Here is a tiny trained network, its code and every weight. The questions are about switching its units off for an input and a class, where a switched-off unit gives its printed mean instead of its output.

import numpy as np


def w(rows, s, z=0):
    codes = np.array(rows[::2]) - 128.0
    scale = np.full(codes.shape[1], s)
    scale[-1] = z or s
    return codes * scale


def f(y):
    return np.maximum(y, 0)


def log_softmax(a):
    a = a - a.max(-1, keepdims=True)
    return a - np.log(np.exp(a).sum(-1, keepdims=True))


def net(x, mask):
    res = np.array(x, float).reshape(1, 4) / 4 @ E
    y = f(res @ A[0][:, :-1].T + A[0][:, -1])
    res = res + np.where(mask, y, B[0][:, -1]) @ B[0][:, :-1]
    return log_softmax(res[-1] @ U[:, :-1].T + U[:, -1])


A, B = {}, {}
E = w([
[72,63,105,174,193,243,33,253],'x0',
[157,94,122,27,116,159,254,251],'x1',
[74,245,189,120,202,151,202,126],'x2',
[217,129,68,122,226,175,149,146],'x3',
],0.0073)
A[0] = w([
[143,69,57,168,148,139,74,125,255],'n1',
[73,158,188,136,131,136,147,63,221],'n2',
[133,107,117,82,151,126,193,154,73],'n3',
[70,125,167,104,85,116,132,100,135],'n4',
[72,89,149,102,162,166,107,216,122],'n5',
[121,121,107,127,90,151,99,247,198],'n6',
[157,152,139,44,143,147,195,182,152],'n7',
[146,188,114,143,134,106,143,61,86],'n8',
[122,127,150,136,56,91,124,52,219],'n9',
[79,196,139,166,125,137,157,145,245],'n10',
[115,127,139,128,62,68,116,40,190],'n11',
],0.011,0.0027)
B[0] = w([
[121,94,145,160,195,143,30,156,252],'n1',
[111,77,180,130,152,116,57,161,219],'n2',
[143,177,103,46,139,141,208,144,203],'n3',
[103,178,125,164,127,157,119,97,189],'n4',
[109,53,97,203,25,71,164,109,236],'n5',
[137,2,82,130,89,42,134,173,240],'n6',
[167,201,193,123,97,122,215,92,252],'n7',
[158,54,126,155,142,68,99,177,205],'n8',
[40,112,63,198,99,84,123,77,243],'n9',
[123,148,160,155,128,106,95,148,201],'n10',
[60,145,34,162,28,44,111,31,254],'n11',
],0.0084,0.0096)
U = w([
[124,128,168,146,192,188,37,165,152],'0',
[46,141,93,8,120,223,83,117,3],'1',
[118,211,134,116,99,136,182,108,127],'2',
[141,96,76,106,172,190,118,149,98],'3',
[86,75,101,203,80,86,95,145,149],'4',
[175,100,142,97,112,111,176,170,124],'5',
[103,131,108,128,158,106,87,110,88],'6',
],0.012,0.007)

Each question gives the input, the list of numbers given to net, and the class t.
The units are the neurons (one row each of A and B). Each row of codes is followed by its name. A weight is (code - 128) times the scale printed after its matrix; where a second scale follows, it is the last column's (A, B and U).
mask holds one flag per neuron, in row order. A switched-off neuron (its flag False) gives its mean, the last column of its row in B, instead of its output. The means were averaged over made-up inputs and are rounded, as every weight is.
A unit's drop is (log p(t) with every unit on - log p(t) with that unit switched off) / (log p(t) with every unit on - log p(t) with every unit switched off).
The circuit of an input: a set's keep is (log p(t) with only the set's units on - log p(t) with every unit switched off) / (log p(t) with every unit on - log p(t) with every unit switched off). Starting from all 11 units, units are removed one at a time, each time the one whose removal leaves the highest keep (on an exact tie, the one counted first), for as long as the keep stays at least 0.8.
circuit, biggest first: the units of the circuit, biggest drop first
unit that matters most: the unit with the biggest drop
top k neurons: the k neurons with the biggest drops, biggest first
drop when u is switched off: that unit's drop, to one decimal
input [-2,-1,8,3], class 5: unit that matters most : n1
input [1,7,6,0], class 2: top 2 neurons : (n7, n8)
input [2,6,4,-6], class 5: circuit, biggest first : (n11, n9)
input [-3,2,-8,7], class 5: top 2 neurons : (n9, n11)
input [-3,3,3,1], class 2: circuit, biggest first : (n6, n7)
input [-1,0,7,6], class 2: top 2 neurons : (n6, n1)
input [-1,-4,0,4], class 6: top 2 neurons : (n5, n6)
input [-7,6,-1,8], class 2: top 2 neurons : (n7, n6)
input [-1,5,0,-1], class 5: circuit, biggest first : (n11, n9)
input [-2,7,-1,-1], class 5: top 2 neurons : (n11, n9)
input [3,8,5,5], class 5: top 2 neurons : (n6, n11)
input [0,7,-3,-5], class 5: drop when n11 is switched off : 0.1
input [2,-3,0,5], class 0: drop when n11 is switched off : 0.1
input [0,7,7,1], class 2: circuit, biggest first : (n7)
input [7,-7,7,5], class 0: drop when n7 is switched off : 0.0
